Below are the code and all the weights of a small trained network. Each question names an input and a class and asks about switching units off, where a switched-off unit gives its printed mean instead of its output.

import numpy as np


def w(rows, s, z=0):
    codes = np.array(rows[::2]) - 128.0
    scale = np.full(codes.shape[1], s)
    scale[-1] = z or s
    return codes * scale


def f(y):
    return np.maximum(y, 0)


def log_softmax(a):
    a = a - a.max(-1, keepdims=True)
    return a - np.log(np.exp(a).sum(-1, keepdims=True))


def net(x, mask):
    res = np.array(x, float).reshape(1, 3) / 4 @ E
    y = f(res @ A[0][:, :-1].T + A[0][:, -1])
    res = res + np.where(mask, y, B[0][:, -1]) @ B[0][:, :-1]
    return log_softmax(res[-1] @ U[:, :-1].T + U[:, -1])


A, B = {}, {}
E = w([
[68,122,144,123,132,132,95,197],'x0',
[173,127,171,136,178,157,6,120],'x1',
[138,177,162,120,77,163,148,139],'x2',
],0.018)
A[0] = w([
[162,250,164,126,71,248,181,168,129],'N0',
[69,90,129,73,123,165,100,219,114],'N1',
[116,12,118,162,147,122,137,133,65],'N2',
[171,199,181,99,76,160,162,80,65],'N3',
[148,184,189,131,41,205,119,173,54],'N4',
[112,215,137,23,51,211,115,150,38],'N5',
[191,163,104,166,118,201,170,24,172],'N6',
[95,32,61,106,176,28,95,141,107],'N7',
[204,112,151,75,183,161,50,138,127],'N8',
[194,149,164,109,159,138,69,58,2],'N9',
[55,112,107,147,101,80,199,163,207],'N10',
[158,67,58,174,156,54,112,129,28],'N11',
[2,121,130,130,116,164,96,254,90],'N12',
[165,73,70,48,51,79,181,95,28],'N13',
[80,151,49,113,97,107,216,137,71],'N14',
[15,77,217,129,110,113,116,169,9],'N15',
[162,69,118,166,183,19,138,24,202],'N16',
],0.0086,0.0079)
B[0] = w([
[81,80,125,174,131,107,135,186,229],'N0',
[211,128,145,46,94,68,131,97,198],'N1',
[104,61,130,176,95,187,111,147,160],'N2',
[96,44,75,142,135,74,136,146,182],'N3',
[87,68,89,171,146,152,122,221,187],'N4',
[72,65,78,145,107,169,108,162,181],'N5',
[188,114,191,98,61,81,230,94,227],'N6',
[27,78,122,172,99,148,142,142,215],'N7',
[118,224,126,116,149,171,76,131,243],'N8',
[201,151,52,94,163,193,119,138,189],'N9',
[124,203,165,152,178,132,50,137,253],'N10',
[110,2,23,156,141,154,108,133,166],'N11',
[213,95,156,49,116,72,202,126,229],'N12',
[174,140,67,59,156,164,68,80,191],'N13',
[169,221,67,143,222,192,66,102,230],'N14',
[246,30,127,71,95,169,131,100,170],'N15',
[121,118,139,161,72,57,189,152,243],'N16',
],0.009,0.013)
U = w([
[177,178,105,131,228,255,50,130,81],'0',
[213,55,144,77,65,81,153,110,87],'1',
[64,5,112,238,112,167,102,176,90],'2',
[90,205,252,202,91,55,102,154,252],'3',
],0.0096,0.014)

Each question gives the input, the list of numbers given to net, and the class t.
The units are the neurons (one row each of A and B). Each row of codes is followed by its name. A weight is (code - 128) times the scale printed after its matrix; where a second scale follows, it is the last column's (A, B and U).
mask holds one flag per neuron, in row order. A switched-off neuron (its flag False) gives its mean, the last column of its row in B, instead of its output. The means were averaged over made-up inputs and are rounded, as every weight is.
A unit's drop is (log p(t) with every unit on - log p(t) with that unit switched off) / (log p(t) with every unit on - log p(t) with every unit switched off).
The circuit of an input: a set's keep is (log p(t) with only the set's units on - log p(t) with every unit switched off) / (log p(t) with every unit on - log p(t) with every unit switched off). Starting from the 12 units with the biggest drops (on a tie, the unit counted first), units are removed one at a time, each time the one whose removal leaves the highest keep (on an exact tie, the one counted first), for as long as the keep stays at least 0.8.
circuit, biggest first: the units of the circuit, biggest drop first
unit that matters most: the unit with the biggest drop
top k neurons: the k neurons with the biggest drops, biggest first
drop of u: that unit's drop, to one decimal
input [3,-4,-4], class 0: circuit, biggest first : N14, N10
input [-8,4,6], class 1: unit that matters most : N6
input [5,6,-7], class 2: top 2 neurons : N7, N14
input [-2,-1,2], class 3: circuit, biggest first : N15, N9
input [5,-5,7], class 2: top 3 neurons : N0, N5, N4
input [4,2,5], class 2: top 3 neurons : N4, N6, N5
input [0,7,-8], class 2: top 3 neurons : N7, N16, N14
input [8,-8,5], class 0: top 3 neurons : N14, N10, N6
input [5,1,4], class 1: top 2 neurons : N12, N1
input [5,-4,2], class 1: top 2 neurons : N12, N8
input [-7,3,-8], class 2: top 3 neurons : N11, N7, N12
input [-6,-6,-6], class 0: top 3 neurons : N14, N13, N10
input [8,7,3], class 1: top 2 neurons : N12, N1
input [-2,2,3], class 3: unit that matters most : N12
input [-6,5,-4], class 1: top 4 neurons : N16, N14, N6, N10
input [-5,-7,-5], class 0: top 2 neurons : N14, N13
input [2,-4,3], class 0: drop of N7 : 0.1
input [8,-4,4], class 1: drop of N12 : 0.7
input [6,-8,5], class 0: drop of N10 : 0.2
input [5,4,7], class 2: unit that matters most : N4
